Here is a tiny trained network, its code and every weight. The questions are about switching its units off for an input and a target symbol, where a switched-off unit gives its printed mean instead of its output.

import numpy as np


def w(rows, s, z=0):
    codes = np.array(rows[::2]) - 128.0
    scale = np.full(codes.shape[1], s)
    scale[-1] = z or s
    return codes * scale


def norm(h):
    return h / np.sqrt((h * h).mean(-1, keepdims=True) + 1e-5)


def f(y):
    return np.maximum(y, 0)


def softmax(a):
    e = np.exp(a - a.max(-1, keepdims=True))
    return e / e.sum(-1, keepdims=True)


def log_softmax(a):
    a = a - a.max(-1, keepdims=True)
    return a - np.log(np.exp(a).sum(-1, keepdims=True))


def net(x, mask):
    ids = ['ΓΞΠΣΦαβδεζηθλμτψ'.index(c) for c in x.split()]
    T = len(ids)
    res = E[ids] + P[:T]
    r = norm(res)
    for j in range(2):
        rows = slice(2 * j, 2 * j + 2)
        q, k, v = (r @ M[0][rows].T for M in (Q, K, V))
        z = softmax(np.where(np.tri(T) > 0, q @ k.T / 2**0.5, -1e9)) @ v
        o = O[0][rows]
        res = res + np.where(mask[j], z, o[:, -1]) @ o[:, :-1]
    y = f(norm(res) @ A[0][:, :-1].T + A[0][:, -1])
    res = res + np.where(mask[2:10], y, B[0][:, -1]) @ B[0][:, :-1]
    return log_softmax(norm(res)[-1] @ U[:, :-1].T + U[:, -1])


Q, K, V, O, A, B = {}, {}, {}, {}, {}, {}
E = w([
[142,161,148,87],'Γ',
[125,181,84,80],'Ξ',
[106,140,123,77],'Π',
[125,131,125,150],'Σ',
[135,139,135,148],'Φ',
[193,120,251,187],'α',
[119,126,126,78],'β',
[124,107,157,109],'δ',
[70,120,131,78],'ε',
[161,189,46,201],'ζ',
[231,139,137,215],'η',
[117,129,129,69],'θ',
[124,131,123,149],'λ',
[125,133,125,151],'μ',
[124,131,125,148],'τ',
[104,100,94,115],'ψ',
],0.028)
P = w([
[147,138,129,254],'0',
[168,110,88,139],'1',
[170,106,89,147],'2',
[168,115,94,147],'3',
[168,111,95,147],'4',
[167,111,93,148],'5',
[166,112,98,152],'6',
[166,114,98,154],'7',
[165,118,100,156],'8',
],0.0085)
Q[0] = w([
[128,38,131,224],'H0',
[93,152,205,81],'H0',
[206,113,153,253],'H1',
[93,58,63,127],'H1',
],0.018)
K[0] = w([
[3,32,197,222],'H0',
[210,125,144,41],'H0',
[210,213,188,200],'H1',
[35,90,132,227],'H1',
],0.012)
V[0] = w([
[97,57,154,148],'H0',
[71,107,51,157],'H0',
[88,99,155,177],'H1',
[190,2,92,152],'H1',
],0.0095)
O[0] = w([
[21,147,232,173,134],'H0',
[30,254,95,228,187],'H0',
[58,187,126,33,130],'H1',
[130,240,197,198,252],'H1',
],0.0063,0.0047)
A[0] = w([
[180,90,120,112,252],'N0',
[18,24,89,29,71],'N1',
[72,113,255,136,226],'N2',
[115,135,138,238,95],'N3',
[86,12,142,206,171],'N4',
[35,130,97,45,73],'N5',
[14,173,80,109,12],'N6',
[164,236,81,74,225],'N7',
],0.0095,0.0034)
B[0] = w([
[85,167,133,220,198],'N0',
[191,225,142,103,170],'N1',
[31,70,111,76,225],'N2',
[183,75,136,92,248],'N3',
[80,62,107,99,172],'N4',
[104,210,162,133,156],'N5',
[188,131,179,141,192],'N6',
[52,2,132,134,253],'N7',
],0.0098,0.0063)
U = w([
[92,97,17,130,69],'Γ',
[126,169,177,103,253],'Ξ',
[124,127,122,175,107],'Π',
[133,108,146,141,62],'Σ',
[199,79,131,92,189],'Φ',
[174,112,255,123,99],'α',
[124,129,133,147,72],'β',
[72,78,163,36,80],'δ',
[105,176,90,124,188],'ε',
[140,145,28,203,42],'ζ',
[206,152,166,206,100],'η',
[126,134,113,148,187],'θ',
[129,95,140,158,56],'λ',
[166,135,136,135,248],'μ',
[134,125,127,128,161],'τ',
[65,200,155,185,92],'ψ',
],0.018,0.0062)

Each question gives the input, a string of symbols that net reads in full, and the target symbol t.
The units are the heads (2 rows each of Q, K, V and O) and the neurons (one row each of A and B). Each row of codes is followed by its name. A weight is (code - 128) times the scale printed after its matrix; where a second scale follows, it is the last column's (O, A, B and U).
mask holds one flag per unit, heads first, then neurons. A switched-off unit (its flag False) gives its mean, the last column of its rows in O or B, instead of its output. The means were averaged over made-up inputs and are rounded, as every weight is.
A unit's drop is (log p(t) with every unit on - log p(t) with that unit switched off) / (log p(t) with every unit on - log p(t) with every unit switched off).
The circuit of an input: a set's keep is (log p(t) with only the set's units on - log p(t) with every unit switched off) / (log p(t) with every unit on - log p(t) with every unit switched off). Starting from all 10 units, units are removed one at a time, each time the one whose removal leaves the highest keep (on an exact tie, the one counted first), for as long as the keep stays at least 0.8.
units of the circuit, in order: the units of the circuit, biggest drop first
most important unit: the unit with the biggest drop
top k neurons: the k neurons with the biggest drops, biggest first
heads that matter: for each layer, one digit per head in row order, 1 if its drop is at least 0.15 and else 0, layers parted by /
drop of u: that unit's drop, to one decimal
input δ ψ ψ ψ Γ τ, target δ: heads that matter	10
input δ α θ β Γ θ θ Σ, target δ: heads that matter	10
input Φ δ Ξ ε λ, target Φ: units of the circuit, in order	N0; N3
input Φ β ψ, target Φ: heads that matter	01
input Γ ψ α λ δ ψ Σ, target Γ: units of the circuit, in order	H1
input Π Φ Ξ θ, target Γ: units of the circuit, in order	H0; N0; H1
input δ Σ δ Ξ Σ Γ δ λ Π, target Φ: heads that matter	11
input ψ δ μ, target ψ: heads that matter	11
input Γ Γ Π λ ζ Π ψ Φ, target Γ: top 2 neurons	N4; N6
input Π δ Σ β β, target ζ: top 3 neurons	N0; N3; N2
input Φ ψ ψ Φ θ μ, target Φ: top 2 neurons	N3; N0
input Π ε Π, target Ξ: top 3 neurons	N1; N5; N2
input ε α τ θ, target Ξ: top 3 neurons	N1; N5; N2
input Π μ ε θ β, target Ξ: most important unit	N1
input Φ ψ α ψ Σ, target Φ: units of the circuit, in order	N3; N0
input Σ θ Π, target ε: top 3 neurons	N1; N3; N0
input ψ ζ Π δ λ Γ Π Π, target Φ: top 2 neurons	N2; N1
input Γ Γ δ ψ Ξ Φ, target Γ: top 3 neurons	N4; N6; N7
input Ξ Π Π β, target Γ: drop of N4	-0.1
input η Π ψ Γ, target Φ: most important unit	H0
input λ δ λ Π, target ε: drop of H1	1.0
input θ Ξ θ ψ ψ τ ε Π Ξ, target Γ: drop of H0	0.6
